Below are the code and all the weights of a small trained network. Each question names an input and a target symbol and asks about switching units off, where a switched-off unit gives its printed mean instead of its output.

import numpy as np


def w(rows, s, z=0):
    codes = np.array(rows[::2]) - 128.0
    scale = np.full(codes.shape[1], s)
    scale[-1] = z or s
    return codes * scale


def norm(h):
    return h / np.sqrt((h * h).mean(-1, keepdims=True) + 1e-5)


def softmax(a):
    e = np.exp(a - a.max(-1, keepdims=True))
    return e / e.sum(-1, keepdims=True)


def log_softmax(a):
    a = a - a.max(-1, keepdims=True)
    return a - np.log(np.exp(a).sum(-1, keepdims=True))


def net(x, mask):
    ids = ['ΔΣΦαβζημψ'.index(c) for c in x.split()]
    T = len(ids)
    res = E[ids] + P[:T]
    u = 0
    for l in range(2):
        r = norm(res)
        for j in range(3):
            rows = slice(3 * j, 3 * j + 3)
            q, k, v = (r @ M[l][rows].T for M in (Q, K, V))
            z = softmax(np.where(np.tri(T) > 0, q @ k.T / 3**0.5, -1e9)) @ v
            o = O[l][rows]
            res = res + np.where(mask[u + j], z, o[:, -1]) @ o[:, :-1]
        u += 3
    return log_softmax(norm(res)[-1] @ U[:, :-1].T + U[:, -1])


Q, K, V, O = {}, {}, {}, {}
E = w([
[120,176,204,109,113,143,3,91,150,196],'Δ',
[157,96,118,104,145,140,165,138,92,212],'Σ',
[162,92,105,118,133,177,174,121,127,180],'Φ',
[195,135,167,210,116,8,132,23,174,103],'α',
[136,109,143,116,146,170,184,98,88,164],'β',
[161,149,161,52,133,98,132,12,168,208],'ζ',
[141,104,94,82,145,134,181,109,90,163],'η',
[88,92,156,29,133,181,53,164,221,109],'μ',
[173,65,77,68,131,38,150,68,231,47],'ψ',
],0.0047)
P = w([
[180,62,147,119,196,122,122,80,100,70],'0',
[88,5,154,156,125,127,117,95,114,157],'1',
[112,93,145,111,84,156,146,104,151,139],'2',
[120,140,112,151,252,119,109,117,154,145],'3',
[106,185,140,117,140,147,154,137,178,134],'4',
[80,81,120,175,35,122,129,106,97,141],'5',
[103,167,121,118,39,149,158,128,137,139],'6',
[138,253,118,149,208,117,167,140,152,137],'7',
[105,232,144,139,107,138,190,153,141,146],'8',
[107,175,101,180,3,137,155,125,98,156],'9',
],0.0043)
Q[0] = w([
[131,130,140,148,143,176,169,85,85,211],'L0H0',
[163,106,130,148,128,79,168,49,174,121],'L0H0',
[125,91,48,96,146,161,182,170,99,91],'L0H0',
[122,164,138,93,129,153,121,159,137,127],'L0H1',
[137,108,126,122,242,93,85,116,152,117],'L0H1',
[103,4,111,130,29,124,76,109,87,124],'L0H1',
[80,95,141,96,12,163,130,143,94,137],'L0H2',
[84,143,136,113,200,169,68,175,140,114],'L0H2',
[128,2,112,164,118,94,72,78,87,117],'L0H2',
],0.0094)
K[0] = w([
[118,187,109,171,107,145,137,133,91,165],'L0H0',
[158,121,107,185,125,44,162,89,147,107],'L0H0',
[102,106,31,88,126,170,203,197,118,102],'L0H0',
[100,134,135,77,56,180,134,157,137,126],'L0H1',
[89,8,154,166,130,131,118,107,102,135],'L0H1',
[155,154,129,130,244,149,124,153,140,119],'L0H1',
[140,238,96,102,195,153,145,183,150,137],'L0H2',
[44,69,103,132,99,144,126,159,99,190],'L0H2',
[149,99,138,152,254,123,115,131,128,135],'L0H2',
],0.0095)
V[0] = w([
[108,39,115,34,206,156,99,178,104,73],'L0H0',
[95,194,88,118,113,174,107,119,91,180],'L0H0',
[192,156,90,187,168,77,188,115,28,163],'L0H0',
[71,62,159,216,94,199,160,106,150,35],'L0H1',
[157,72,54,87,166,62,140,178,79,141],'L0H1',
[26,156,119,59,172,71,160,71,89,73],'L0H1',
[113,139,194,43,166,189,97,137,26,123],'L0H2',
[34,132,203,222,102,57,184,121,55,171],'L0H2',
[134,139,3,103,74,176,167,54,111,110],'L0H2',
],0.0034)
O[0] = w([
[137,169,167,185,14,141,155,130,117,143,152],'L0H0',
[135,70,139,133,160,159,170,146,141,106,83],'L0H0',
[116,88,103,80,122,165,134,109,165,153,33],'L0H0',
[78,53,62,159,90,146,133,123,114,138,136],'L0H1',
[137,149,156,91,173,147,96,170,132,101,115],'L0H1',
[3,199,142,126,146,80,123,171,160,140,124],'L0H1',
[136,88,118,129,188,73,157,141,188,113,151],'L0H2',
[109,111,206,120,17,110,143,165,135,113,6],'L0H2',
[118,122,115,124,105,87,45,106,94,112,137],'L0H2',
],0.0051,0.0022)
Q[1] = w([
[170,176,151,220,109,61,154,106,93,117],'L1H0',
[81,101,168,107,100,132,69,148,173,60],'L1H0',
[169,191,103,159,118,169,97,73,117,97],'L1H0',
[107,125,182,203,131,225,173,180,55,148],'L1H1',
[150,165,116,58,141,173,178,161,73,170],'L1H1',
[144,14,113,58,91,120,149,136,127,160],'L1H1',
[112,33,104,55,135,149,138,118,137,188],'L1H2',
[99,154,111,147,71,168,73,166,94,134],'L1H2',
[105,88,133,2,157,157,104,129,142,132],'L1H2',
],0.0068)
K[1] = w([
[121,67,122,182,96,33,109,82,131,106],'L1H0',
[59,129,171,122,62,176,134,185,200,38],'L1H0',
[173,146,68,141,84,107,99,137,184,116],'L1H0',
[65,152,207,187,141,244,112,181,71,155],'L1H1',
[153,200,103,33,171,215,185,154,66,185],'L1H1',
[154,108,73,174,63,132,233,148,78,118],'L1H1',
[165,117,48,145,193,74,200,63,79,160],'L1H2',
[132,100,126,192,121,73,66,148,185,3],'L1H2',
[248,177,97,117,162,101,220,43,64,104],'L1H2',
],0.0059)
V[1] = w([
[159,118,59,135,106,41,66,89,195,169],'L1H0',
[88,141,193,104,108,183,50,208,127,131],'L1H0',
[141,159,136,142,144,94,144,48,49,122],'L1H0',
[161,148,37,111,117,169,186,193,117,106],'L1H1',
[115,124,169,112,169,199,71,103,208,159],'L1H1',
[131,155,123,155,90,102,162,69,133,3],'L1H1',
[88,101,171,83,69,195,87,145,220,116],'L1H2',
[147,96,122,149,104,36,117,241,100,113],'L1H2',
[50,151,147,111,106,217,96,198,120,130],'L1H2',
],0.0043)
O[1] = w([
[147,210,150,96,90,71,175,104,61,124,215],'L1H0',
[176,132,100,198,227,117,134,49,226,97,66],'L1H0',
[108,78,135,189,76,126,136,214,88,131,135],'L1H0',
[115,65,187,216,140,115,101,116,98,121,53],'L1H1',
[99,132,93,39,86,42,177,141,50,132,233],'L1H1',
[137,104,109,132,179,122,111,132,181,208,106],'L1H1',
[101,153,159,112,44,79,132,202,3,148,139],'L1H2',
[85,124,142,106,150,202,213,103,81,109,2],'L1H2',
[135,62,100,55,52,107,162,145,53,194,47],'L1H2',
],0.0044,0.0037)
U = w([
[99,168,172,198,76,214,142,102,144,123,220],'Δ',
[196,91,200,61,158,158,157,167,127,74,103],'Σ',
[204,75,91,151,108,163,59,91,49,111,98],'Φ',
[108,196,121,93,58,71,140,153,81,154,138],'α',
[124,166,135,112,180,79,42,78,216,126,163],'β',
[52,181,71,158,153,187,80,114,67,88,5],'ζ',
[102,101,22,133,186,158,190,131,110,175,90],'η',
[178,111,167,189,122,112,254,136,148,143,101],'μ',
[75,54,133,139,94,126,106,198,210,135,149],'ψ',
],0.009,0.0024)

Each question gives the input, a string of symbols that net reads in full, and the target symbol t.
The units are the heads (3 rows each of Q, K, V and O). Each row of codes is followed by its name. A weight is (code - 128) times the scale printed after its matrix; where a second scale follows, it is the last column's (O and U).
mask holds one flag per head, layer by layer. A switched-off head (its flag False) gives its mean, the last column of its rows in O, instead of its output. The means were averaged over made-up inputs and are rounded, as every weight is.
A unit's drop is (log p(t) with every unit on - log p(t) with that unit switched off) / (log p(t) with every unit on - log p(t) with every unit switched off).
The circuit of an input: a set's keep is (log p(t) with only the set's units on - log p(t) with every unit switched off) / (log p(t) with every unit on - log p(t) with every unit switched off). Starting from all 6 units, units are removed one at a time, each time the one whose removal leaves the highest keep (on an exact tie, the one counted first), for as long as the keep stays at least 0.8.
circuit, biggest first: the units of the circuit, biggest drop first
unit that matters most: the unit with the biggest drop
which heads matter: for each layer, one digit per head in row order, 1 if its drop is at least 0.15 and else 0, layers parted by /
input α α μ, target β: circuit, biggest first -> (L1H0)
input β Φ Σ μ μ μ Φ Σ Φ, target Φ: which heads matter -> 111 / 010
input μ η μ Φ Σ μ η μ ψ ζ, target β: circuit, biggest first -> (L0H0; L1H1)
input α ζ Δ α Φ, target μ: circuit, biggest first -> (L0H2; L0H1)
input Φ Σ μ Φ μ μ μ α μ β, target Δ: circuit, biggest first -> (L0H2; L0H0; L1H1; L1H2)
input α Δ ζ μ μ μ Δ μ α β, target η: which heads matter -> 100 / 000
input η ψ μ Φ ζ μ μ Σ, target η: which heads matter -> 110 / 001
input μ μ β Φ Δ Φ Φ η α, target β: which heads matter -> 100 / 011
input μ μ μ Σ Σ Σ μ β, target Σ: circuit, biggest first -> (L0H0; L0H2; L0H1; L1H0)
input μ Σ α β α η Σ β Φ Φ, target ψ: circuit, biggest first -> (L0H0; L1H0; L0H2)
input η μ β Φ Δ μ Φ, target μ: circuit, biggest first -> (L0H2; L1H1)
input μ ζ α Φ, target α: which heads matter -> 001 / 110
input β Σ Φ ψ Σ β, target ζ: circuit, biggest first -> (L0H2; L1H2)
input Φ ψ α ψ Φ, target Δ: circuit, biggest first -> (L0H2; L1H2)
input μ Σ μ Φ, target Σ: circuit, biggest first -> (L0H1; L0H2)
input μ ψ α α ψ Δ, target β: circuit, biggest first -> (L0H0)
input μ Σ Σ α Φ μ β μ, target α: circuit, biggest first -> (L0H0; L1H2)
input Φ α Δ Φ β Φ μ β, target Φ: circuit, biggest first -> (L0H1; L0H0; L0H2; L1H1)
input β μ Σ, target ψ: which heads matter -> 100 / 101
input ζ μ ψ μ μ Φ Δ μ Φ Σ, target η: circuit, biggest first -> (L0H0)
input β β Δ β Σ, target μ: which heads matter -> 011 / 010
input μ μ α ψ μ β Δ α β, target μ: which heads matter -> 111 / 011
input Φ Σ Δ Φ Δ μ Δ Φ, target η: which heads matter -> 110 / 000
input μ ψ ψ μ α ψ μ ζ η, target η: which heads matter -> 100 / 001
input μ ψ η β μ η, target ψ: which heads matter -> 000 / 100
input Σ Φ Φ Σ μ ψ, target β: which heads matter -> 000 / 010
input μ β η, target η: unit that matters most -> L0H2
